Here is a tiny trained network, its code and every weight. The questions are about switching its units off for an input and a class, where a switched-off unit gives its printed mean instead of its output.

import numpy as np


def w(rows, s, z=0):
    codes = np.array(rows[::2]) - 128.0
    scale = np.full(codes.shape[1], s)
    scale[-1] = z or s
    return codes * scale


def f(y):
    return y / 2 * (1 + np.tanh(0.7978845608 * (y + 0.044715 * y**3)))


def log_softmax(a):
    a = a - a.max(-1, keepdims=True)
    return a - np.log(np.exp(a).sum(-1, keepdims=True))


def net(x, mask):
    res = np.array(x, float).reshape(1, 5) / 4 @ E
    y = f(res @ A[0][:, :-1].T + A[0][:, -1])
    res = res + np.where(mask, y, B[0][:, -1]) @ B[0][:, :-1]
    return log_softmax(res[-1] @ U[:, :-1].T + U[:, -1])


A, B = {}, {}
E = w([
[155,210,103],'x0',
[220,121,67],'x1',
[178,177,250],'x2',
[28,255,111],'x3',
[68,76,228],'x4',
],0.0067)
A[0] = w([
[82,100,123,251],'N0',
[118,142,51,91],'N1',
[65,173,152,125],'N2',
[185,192,189,130],'N3',
[180,134,192,226],'N4',
[183,62,199,217],'N5',
[141,133,32,2],'N6',
[125,126,37,138],'N7',
[49,171,134,113],'N8',
[107,21,160,94],'N9',
[170,212,169,214],'N10',
[180,167,190,128],'N11',
[11,183,131,159],'N12',
[122,15,163,102],'N13',
[138,134,54,36],'N14',
[134,124,63,98],'N15',
[12,203,154,99],'N16',
[134,139,114,80],'N17',
[141,94,126,46],'N18',
[28,200,134,144],'N19',
[157,136,65,15],'N20',
],0.011,0.003)
B[0] = w([
[78,106,191,177],'N0',
[104,177,130,168],'N1',
[147,187,206,177],'N2',
[253,135,25,193],'N3',
[209,96,37,210],'N4',
[155,67,86,255],'N5',
[76,208,87,174],'N6',
[66,156,131,190],'N7',
[135,131,206,183],'N8',
[107,40,148,214],'N9',
[247,136,100,206],'N10',
[222,165,29,184],'N11',
[146,112,250,224],'N12',
[132,10,155,226],'N13',
[84,222,109,160],'N14',
[56,166,90,161],'N15',
[167,123,213,225],'N16',
[140,140,124,124],'N17',
[128,119,132,134],'N18',
[162,107,240,218],'N19',
[86,204,92,157],'N20',
],0.0066,0.0072)
U = w([
[144,111,101,182],'0',
[20,96,184,94],'1',
[173,134,86,1],'2',
[57,221,100,163],'3',
[145,139,187,213],'4',
[166,148,249,45],'5',
[87,39,128,176],'6',
],0.011,0.0061)

Each question gives the input, the list of numbers given to net, and the class t.
The units are the neurons (one row each of A and B). Each row of codes is followed by its name. A weight is (code - 128) times the scale printed after its matrix; where a second scale follows, it is the last column's (A, B and U).
mask holds one flag per neuron, in row order. A switched-off neuron (its flag False) gives its mean, the last column of its row in B, instead of its output. The means were averaged over made-up inputs and are rounded, as every weight is.
A unit's drop is (log p(t) with every unit on - log p(t) with that unit switched off) / (log p(t) with every unit on - log p(t) with every unit switched off).
The circuit of an input: a set's keep is (log p(t) with only the set's units on - log p(t) with every unit switched off) / (log p(t) with every unit on - log p(t) with every unit switched off). Starting from the 12 units with the biggest drops (on a tie, the unit counted first), units are removed one at a time, each time the one whose removal leaves the highest keep (on an exact tie, the one counted first), for as long as the keep stays at least 0.8.
circuit, biggest first: the units of the circuit, biggest drop first
most important unit: the unit with the biggest drop
k most important neurons: the k neurons with the biggest drops, biggest first
drop when u is switched off: that unit's drop, to one decimal
input [-4,-7,-7,4,-6], class 5: circuit, biggest first : [N12 N19]
input [-1,7,8,-8,6], class 6: most important unit : N13
input [-6,5,6,-5,0], class 0: circuit, biggest first : [N4 N12]
input [2,-1,7,-7,8], class 6: circuit, biggest first : [N13 N5]
input [-1,-8,8,-6,2], class 6: circuit, biggest first : [N13 N9 N5]
input [5,-1,4,-7,5], class 6: 3 most important neurons : [N13 N9 N5]
input [1,5,5,1,-8], class 2: 2 most important neurons : [N10 N3]
input [-1,1,-2,0,-6], class 3: drop when N16 is switched off : 0.0
input [6,1,-7,2,5], class 5: drop when N19 is switched off : 0.3
input [4,6,-2,-6,3], class 6: drop when N11 is switched off : 0.1
